Below are the code and all the weights of a small trained network. Each question names an input and a target symbol and asks about switching units off, where a switched-off unit gives its printed mean instead of its output.

import numpy as np


def w(rows, s, z=0):
    codes = np.array(rows[::2]) - 128.0
    scale = np.full(codes.shape[1], s)
    scale[-1] = z or s
    return codes * scale


def norm(h):
    return h / np.sqrt((h * h).mean(-1, keepdims=True) + 1e-5)


def f(y):
    return y / 2 * (1 + np.tanh(0.7978845608 * (y + 0.044715 * y**3)))


def softmax(a):
    e = np.exp(a - a.max(-1, keepdims=True))
    return e / e.sum(-1, keepdims=True)


def log_softmax(a):
    a = a - a.max(-1, keepdims=True)
    return a - np.log(np.exp(a).sum(-1, keepdims=True))


def net(x, mask):
    ids = ['ΘΛΞΠΩαεζμστψ'.index(c) for c in x.split()]
    T = len(ids)
    res = E[ids] + P[:T]
    r = norm(res)
    for j in range(3):
        rows = slice(2 * j, 2 * j + 2)
        q, k, v = (r @ M[0][rows].T for M in (Q, K, V))
        z = softmax(np.where(np.tri(T) > 0, q @ k.T / 2**0.5, -1e9)) @ v
        o = O[0][rows]
        res = res + np.where(mask[j], z, o[:, -1]) @ o[:, :-1]
    y = f(norm(res) @ A[0][:, :-1].T + A[0][:, -1])
    res = res + np.where(mask[3:15], y, B[0][:, -1]) @ B[0][:, :-1]
    return log_softmax(norm(res)[-1] @ U[:, :-1].T + U[:, -1])


Q, K, V, O, A, B = {}, {}, {}, {}, {}, {}
E = w([
[118,168,153,102],'Θ',
[111,73,147,175],'Λ',
[95,171,104,155],'Ξ',
[123,56,146,161],'Π',
[139,154,61,155],'Ω',
[138,182,100,114],'α',
[119,122,76,164],'ε',
[145,142,52,99],'ζ',
[193,83,86,204],'μ',
[120,19,171,123],'σ',
[176,246,150,123],'τ',
[94,103,41,149],'ψ',
],0.012)
P = w([
[156,96,165,85],'0',
[22,105,137,103],'1',
[85,160,50,128],'2',
[255,158,30,206],'3',
[48,96,143,107],'4',
[101,156,42,142],'5',
[234,153,82,156],'6',
[62,91,149,108],'7',
[120,157,46,142],'8',
[240,154,113,141],'9',
[71,89,155,109],'10',
[120,159,36,148],'11',
],0.008)
Q[0] = w([
[68,83,158,143],'head 1',
[87,101,158,90],'head 1',
[167,95,176,57],'head 2',
[255,147,93,165],'head 2',
[103,32,144,143],'head 3',
[137,129,172,154],'head 3',
],0.0099)
K[0] = w([
[42,190,154,180],'head 1',
[119,161,163,167],'head 1',
[137,131,117,134],'head 2',
[254,103,229,93],'head 2',
[81,140,155,116],'head 3',
[112,131,218,82],'head 3',
],0.0096)
V[0] = w([
[220,236,77,220],'head 1',
[102,105,58,89],'head 1',
[2,110,222,2],'head 2',
[135,112,53,225],'head 2',
[156,166,203,93],'head 3',
[74,116,141,118],'head 3',
],0.0051)
O[0] = w([
[138,137,170,150,181],'head 1',
[168,37,89,105,228],'head 1',
[253,126,210,184,122],'head 2',
[95,144,99,87,174],'head 2',
[47,105,36,107,7],'head 3',
[55,62,103,66,113],'head 3',
],0.0046,0.0022)
A[0] = w([
[183,116,41,150,252],'neuron 1',
[54,167,74,22,93],'neuron 2',
[3,143,94,168,142],'neuron 3',
[136,225,185,8,6],'neuron 4',
[82,81,164,2,104],'neuron 5',
[67,188,232,99,145],'neuron 6',
[240,201,77,37,236],'neuron 7',
[219,146,174,85,134],'neuron 8',
[148,164,64,129,156],'neuron 9',
[96,90,108,143,10],'neuron 10',
[79,174,134,244,168],'neuron 11',
[117,67,49,228,150],'neuron 12',
],0.0069,0.0017)
B[0] = w([
[41,195,123,109,243],'neuron 1',
[175,165,195,209,200],'neuron 2',
[225,121,132,69,210],'neuron 3',
[103,211,90,254,180],'neuron 4',
[176,56,156,93,154],'neuron 5',
[17,90,31,101,164],'neuron 6',
[216,26,34,165,253],'neuron 7',
[96,174,183,129,150],'neuron 8',
[41,178,131,15,199],'neuron 9',
[159,137,95,225,129],'neuron 10',
[171,96,190,57,174],'neuron 11',
[152,185,180,175,239],'neuron 12',
],0.0047)
U = w([
[223,126,188,168,123],'Θ',
[117,101,134,192,98],'Λ',
[9,134,121,120,193],'Ξ',
[148,122,154,72,192],'Π',
[120,113,110,126,254],'Ω',
[131,66,116,142,117],'α',
[173,85,84,112,74],'ε',
[103,125,82,173,74],'ζ',
[75,179,128,152,41],'μ',
[139,101,137,111,157],'σ',
[132,212,190,96,112],'τ',
[90,54,43,141,59],'ψ',
],0.015,0.0052)

Each question gives the input, a string of symbols that net reads in full, and the target symbol t.
The units are the heads (2 rows each of Q, K, V and O) and the neurons (one row each of A and B). Each row of codes is followed by its name. A weight is (code - 128) times the scale printed after its matrix; where a second scale follows, it is the last column's (O, A, B and U).
mask holds one flag per unit, heads first, then neurons. A switched-off unit (its flag False) gives its mean, the last column of its rows in O or B, instead of its output. The means were averaged over made-up inputs and are rounded, as every weight is.
A unit's drop is (log p(t) with every unit on - log p(t) with that unit switched off) / (log p(t) with every unit on - log p(t) with every unit switched off).
most important unit: the unit with the biggest drop
top k neurons: the k neurons with the biggest drops, biggest first
which heads matter: for each layer, one digit per head in row order, 1 if its drop is at least 0.15 and else 0, layers parted by /
drop when u is switched off: that unit's drop, to one decimal
input Θ Θ ε ε, target Θ: which heads matter : 010
input Θ Ω ζ Ξ, target Θ: which heads matter : 010
input ζ Θ Ξ Θ ζ, target ε: most important unit : neuron 2
input Θ α ψ ψ, target Θ: which heads matter : 010
input μ Θ Ω Θ Ω Θ Π σ Λ, target Θ: which heads matter : 000
input Ω Θ τ Θ ε τ Ω τ Λ, target Θ: which heads matter : 100
input σ σ Θ ψ Ξ ε μ Θ ε Ω ε, target Θ: top 2 neurons : neuron 3; neuron 12
input ζ Ξ ψ ζ Ξ, target Π: top 2 neurons : neuron 3; neuron 7
input Θ ζ Π Π ζ, target ε: top 3 neurons : neuron 2; neuron 6; neuron 5
input τ ε Θ τ α Θ Θ Θ σ τ Ξ, target Π: top 4 neurons : neuron 3; neuron 7; neuron 11; neuron 6
input Θ ψ Θ Ω Ξ Ξ ε Ω Θ ε Ω, target τ: drop when neuron 9 is switched off : 0.0
input Θ Ξ ε Θ ε Θ ε Θ, target Ξ: drop when neuron 2 is switched off : 0.1
input ζ Λ μ Π Ω Ξ, target τ: drop when neuron 11 is switched off : 0.2
input Θ Θ Ω Π Λ Θ Ω Θ Θ ψ, target Θ: top neuron : neuron 6
